Here is a tiny trained network, its code and every weight. The questions are about switching its units off for an input and a class, where a switched-off unit gives its printed mean instead of its output.

import numpy as np


def w(rows, s, z=0):
    codes = np.array(rows[::2]) - 128.0
    scale = np.full(codes.shape[1], s)
    scale[-1] = z or s
    return codes * scale


def f(y):
    return np.maximum(y, 0)


def log_softmax(a):
    a = a - a.max(-1, keepdims=True)
    return a - np.log(np.exp(a).sum(-1, keepdims=True))


def net(x, mask):
    res = np.array(x, float).reshape(1, 6) / 4 @ E
    y = f(res @ A[0][:, :-1].T + A[0][:, -1])
    res = res + np.where(mask, y, B[0][:, -1]) @ B[0][:, :-1]
    return log_softmax(res[-1] @ U[:, :-1].T + U[:, -1])


A, B = {}, {}
E = w([
[134,132,130],'x0',
[148,73,75],'x1',
[83,187,8],'x2',
[43,122,150],'x3',
[138,135,133],'x4',
[133,131,128],'x5',
],0.011)
A[0] = w([
[151,120,49,134],'neuron 0',
[99,134,210,89],'neuron 1',
[87,56,187,166],'neuron 2',
[169,119,131,159],'neuron 3',
[100,76,47,121],'neuron 4',
[82,77,130,154],'neuron 5',
[96,180,89,140],'neuron 6',
[150,92,157,227],'neuron 7',
[142,156,53,177],'neuron 8',
[154,165,127,117],'neuron 9',
[81,182,95,210],'neuron 10',
[154,135,51,47],'neuron 11',
[122,79,207,168],'neuron 12',
[141,94,138,152],'neuron 13',
[109,241,144,173],'neuron 14',
[73,124,184,35],'neuron 15',
[195,106,132,166],'neuron 16',
[199,75,48,4],'neuron 17',
[93,117,160,23],'neuron 18',
[58,176,85,146],'neuron 19',
[154,198,169,254],'neuron 20',
[25,254,98,98],'neuron 21',
[157,164,118,92],'neuron 22',
[150,27,143,189],'neuron 23',
[159,80,202,254],'neuron 24',
[162,99,147,185],'neuron 25',
[142,134,106,23],'neuron 26',
[96,129,150,144],'neuron 27',
[149,166,148,204],'neuron 28',
],0.014,0.004)
B[0] = w([
[178,149,105,204],'neuron 0',
[35,237,124,193],'neuron 1',
[68,179,175,214],'neuron 2',
[144,105,165,166],'neuron 3',
[178,185,96,205],'neuron 4',
[48,206,99,170],'neuron 5',
[182,65,113,198],'neuron 6',
[75,135,230,199],'neuron 7',
[193,137,82,217],'neuron 8',
[102,145,57,146],'neuron 9',
[141,50,56,215],'neuron 10',
[205,123,117,189],'neuron 11',
[94,172,197,228],'neuron 12',
[142,116,204,165],'neuron 13',
[35,57,127,193],'neuron 14',
[68,189,159,169],'neuron 15',
[90,65,174,191],'neuron 16',
[209,138,192,193],'neuron 17',
[81,216,117,147],'neuron 18',
[149,50,103,220],'neuron 19',
[24,136,102,189],'neuron 20',
[122,42,161,251],'neuron 21',
[145,161,48,146],'neuron 22',
[49,81,202,217],'neuron 23',
[81,140,224,251],'neuron 24',
[70,85,180,186],'neuron 25',
[175,160,121,136],'neuron 26',
[86,166,175,157],'neuron 27',
[2,141,60,163],'neuron 28',
],0.007,0.011)
U = w([
[96,100,141,255],'0',
[109,9,141,126],'1',
[93,91,32,253],'2',
[161,124,83,4],'3',
[80,164,102,2],'4',
],0.016,0.004)

Each question gives the input, the list of numbers given to net, and the class t.
The units are the neurons (one row each of A and B). Each row of codes is followed by its name. A weight is (code - 128) times the scale printed after its matrix; where a second scale follows, it is the last column's (A, B and U).
mask holds one flag per neuron, in row order. A switched-off neuron (its flag False) gives its mean, the last column of its row in B, instead of its output. The means were averaged over made-up inputs and are rounded, as every weight is.
A unit's drop is (log p(t) with every unit on - log p(t) with that unit switched off) / (log p(t) with every unit on - log p(t) with every unit switched off).
The circuit of an input: a set's keep is (log p(t) with only the set's units on - log p(t) with every unit switched off) / (log p(t) with every unit on - log p(t) with every unit switched off). Starting from the 12 units with the biggest drops (on a tie, the unit counted first), units are removed one at a time, each time the one whose removal leaves the highest keep (on an exact tie, the one counted first), for as long as the keep stays at least 0.8.
circuit, biggest first: the units of the circuit, biggest drop first
unit that matters most: the unit with the biggest drop
top k neurons: the k neurons with the biggest drops, biggest first
drop of u: that unit's drop, to one decimal
input [4,-5,-5,1,-2,4], class 4: circuit, biggest first	[neuron 1; neuron 21; neuron 19]
input [4,3,-2,3,-1,7], class 0: unit that matters most	neuron 21
input [-1,-5,1,0,-1,-6], class 2: circuit, biggest first	[neuron 24; neuron 23; neuron 7; neuron 12]
input [6,0,-6,-5,-5,-2], class 0: circuit, biggest first	[neuron 21; neuron 19]
input [-8,1,-8,6,7,-1], class 0: top 2 neurons	[neuron 23; neuron 24]
input [4,-7,2,4,6,-3], class 1: top 2 neurons	[neuron 21; neuron 14]
input [0,-7,3,0,6,-5], class 2: top 2 neurons	[neuron 24; neuron 23]
input [8,0,3,8,-6,2], class 1: top 3 neurons	[neuron 21; neuron 19; neuron 1]
input [4,7,-1,7,-6,2], class 0: top 2 neurons	[neuron 1; neuron 23]
input [-5,-4,-4,1,-2,-2], class 4: top 2 neurons	[neuron 1; neuron 21]
input [-3,-7,1,2,3,3], class 1: top 4 neurons	[neuron 21; neuron 14; neuron 4; neuron 5]
input [-3,-4,6,7,-3,-8], class 1: drop of neuron 21	0.8
input [-3,4,3,-4,6,7], class 3: drop of neuron 27	0.0
input [6,-2,0,7,5,-2], class 4: unit that matters most	neuron 1
input [8,1,1,-6,-2,4], class 3: drop of neuron 23	0.1
